Below are the code and all the weights of a small trained network. Each question names an input and a class and asks about switching units off, where a switched-off unit gives its printed mean instead of its output.

import numpy as np


def w(rows, s, z=0):
    codes = np.array(rows[::2]) - 128.0
    scale = np.full(codes.shape[1], s)
    scale[-1] = z or s
    return codes * scale


def norm(h):
    return h / np.sqrt((h * h).mean(-1, keepdims=True) + 1e-5)


def f(y):
    return np.maximum(y, 0)


def log_softmax(a):
    a = a - a.max(-1, keepdims=True)
    return a - np.log(np.exp(a).sum(-1, keepdims=True))


def net(x, mask):
    res = np.array(x, float).reshape(1, 6) / 4 @ E
    u = 0
    for l in range(3):
        y = f(norm(res) @ A[l][:, :-1].T + A[l][:, -1])
        res = res + np.where(mask[u : u + 10], y, B[l][:, -1]) @ B[l][:, :-1]
        u += 10
    return log_softmax(norm(res)[-1] @ U[:, :-1].T + U[:, -1])


A, B = {}, {}
E = w([
[215,129,208,17,126],'x0',
[93,156,143,158,117],'x1',
[111,166,84,151,143],'x2',
[236,171,129,134,28],'x3',
[254,254,102,98,252],'x4',
[88,185,155,187,159],'x5',
],0.0036)
A[0] = w([
[180,184,160,104,183,86],'0.n1',
[53,129,98,236,173,34],'0.n2',
[72,115,82,155,158,47],'0.n3',
[22,118,93,104,205,231],'0.n4',
[146,88,1,153,140,128],'0.n5',
[134,89,23,103,194,106],'0.n6',
[152,71,109,103,30,239],'0.n7',
[75,106,223,74,144,124],'0.n8',
[179,51,16,111,242,2],'0.n9',
[103,212,85,108,169,141],'0.n10',
],0.0061,0.0031)
B[0] = w([
[176,176,57,97,125,202],'0.n1',
[33,228,37,173,80,206],'0.n2',
[173,156,128,175,93,165],'0.n3',
[106,115,167,142,187,254],'0.n4',
[96,66,169,237,130,186],'0.n5',
[174,59,160,219,120,174],'0.n6',
[111,117,239,180,72,251],'0.n7',
[144,39,148,2,173,186],'0.n8',
[222,36,186,179,123,169],'0.n9',
[117,61,183,80,136,204],'0.n10',
],0.0056,0.0045)
A[1] = w([
[232,183,108,87,130,102],'1.n1',
[133,127,165,131,174,225],'1.n2',
[82,163,224,64,195,136],'1.n3',
[102,157,122,203,2,141],'1.n4',
[186,82,137,69,136,120],'1.n5',
[30,188,80,155,145,130],'1.n6',
[114,91,157,67,77,5],'1.n7',
[120,85,104,131,217,218],'1.n8',
[99,91,43,194,161,153],'1.n9',
[212,167,87,96,122,64],'1.n10',
],0.0091,0.0029)
B[1] = w([
[108,110,42,216,79,212],'1.n1',
[159,86,94,123,65,206],'1.n2',
[206,75,45,52,132,211],'1.n3',
[154,217,163,76,127,254],'1.n4',
[43,135,84,168,122,200],'1.n5',
[65,200,50,113,226,208],'1.n6',
[43,54,254,141,110,169],'1.n7',
[176,169,178,56,112,211],'1.n8',
[145,119,249,168,193,206],'1.n9',
[149,92,82,230,46,182],'1.n10',
],0.0076,0.006)
A[2] = w([
[123,109,202,120,61,58],'2.n1',
[192,181,110,123,40,121],'2.n2',
[122,44,133,57,102,51],'2.n3',
[82,114,133,183,135,1],'2.n4',
[120,123,205,53,149,139],'2.n5',
[119,138,179,70,21,112],'2.n6',
[126,108,35,188,104,106],'2.n7',
[178,78,121,121,35,99],'2.n8',
[76,144,157,205,75,181],'2.n9',
[2,181,88,171,193,115],'2.n10',
],0.0082,0.0024)
B[2] = w([
[112,128,115,73,122,224],'2.n1',
[142,173,2,151,12,228],'2.n2',
[40,101,99,138,218,208],'2.n3',
[192,120,56,172,138,146],'2.n4',
[154,164,38,164,124,222],'2.n5',
[112,150,211,60,44,241],'2.n6',
[166,87,44,194,68,212],'2.n7',
[57,186,135,171,165,248],'2.n8',
[184,134,59,63,225,254],'2.n9',
[35,228,151,197,242,249],'2.n10',
],0.0064,0.0045)
U = w([
[110,191,189,65,20,160],'0',
[218,28,210,239,185,5],'1',
[187,85,18,217,58,254],'2',
[1,20,208,27,91,44],'3',
[169,32,58,41,204,23],'4',
[38,223,160,196,228,239],'5',
],0.01,0.0025)

Each question gives the input, the list of numbers given to net, and the class t.
The units are the neurons (one row each of A and B). Each row of codes is followed by its name. A weight is (code - 128) times the scale printed after its matrix; where a second scale follows, it is the last column's (A, B and U).
mask holds one flag per neuron, layer by layer. A switched-off neuron (its flag False) gives its mean, the last column of its row in B, instead of its output. The means were averaged over made-up inputs and are rounded, as every weight is.
A unit's drop is (log p(t) with every unit on - log p(t) with that unit switched off) / (log p(t) with every unit on - log p(t) with every unit switched off).
The circuit of an input: a set's keep is (log p(t) with only the set's units on - log p(t) with every unit switched off) / (log p(t) with every unit on - log p(t) with every unit switched off). Starting from the 12 units with the biggest drops (on a tie, the unit counted first), units are removed one at a time, each time the one whose removal leaves the highest keep (on an exact tie, the one counted first), for as long as the keep stays at least 0.8.
circuit, biggest first: the units of the circuit, biggest drop first
k most important neurons: the k neurons with the biggest drops, biggest first
k most important neurons of layer l: the k neurons of layer l with the biggest drops, biggest first
drop of u: that unit's drop, to one decimal
input [4,1,1,-4,-4,8], class 4: circuit, biggest first	[0.n8 1.n3]
input [-2,4,4,7,1,2], class 0: circuit, biggest first	[1.n4 1.n6]
input [-3,-7,-8,4,-1,-7], class 0: circuit, biggest first	[0.n7 1.n4]
input [6,4,-6,-6,-4,8], class 4: circuit, biggest first	[1.n3]
input [1,5,0,-5,6,0], class 4: 2 most important neurons of layer 0	[0.n10 0.n4]
input [8,-8,2,-4,0,1], class 3: circuit, biggest first	[0.n8 2.n9]
input [-5,8,-3,-7,8,-4], class 1: 2 most important neurons of layer 0	[0.n9 0.n6]
input [-1,1,-2,-7,-3,-5], class 3: 3 most important neurons	[0.n8 1.n6 2.n9]
input [1,7,1,8,0,5], class 0: 2 most important neurons	[1.n4 2.n6]
input [3,6,2,1,-7,1], class 3: 2 most important neurons of layer 0	[0.n8 0.n2]
input [-7,-8,4,3,6,-5], class 1: 2 most important neurons	[0.n5 1.n9]
input [3,4,4,1,-2,-8], class 0: 4 most important neurons	[0.n7 1.n4 0.n10 0.n4]
input [6,7,-8,-8,2,-6], class 4: 2 most important neurons	[1.n3 2.n5]
input [6,-3,-7,-2,1,-5], class 3: most important neuron	[1.n7]
input [2,-3,-6,-6,7,0], class 2: 2 most important neurons	[0.n1 1.n1]
input [-3,-7,0,-2,-5,-5], class 3: 2 most important neurons of layer 2	[2.n10 2.n1]
input [6,4,7,8,3,7], class 2: drop of 2.n6	0.0
input [6,-7,-1,-6,8,7], class 2: drop of 1.n1	0.2
input [-6,2,-6,1,-8,-1], class 5: drop of 1.n5	-0.1
input [-5,-7,-6,-3,-8,3], class 5: most important neuron	[0.n2]
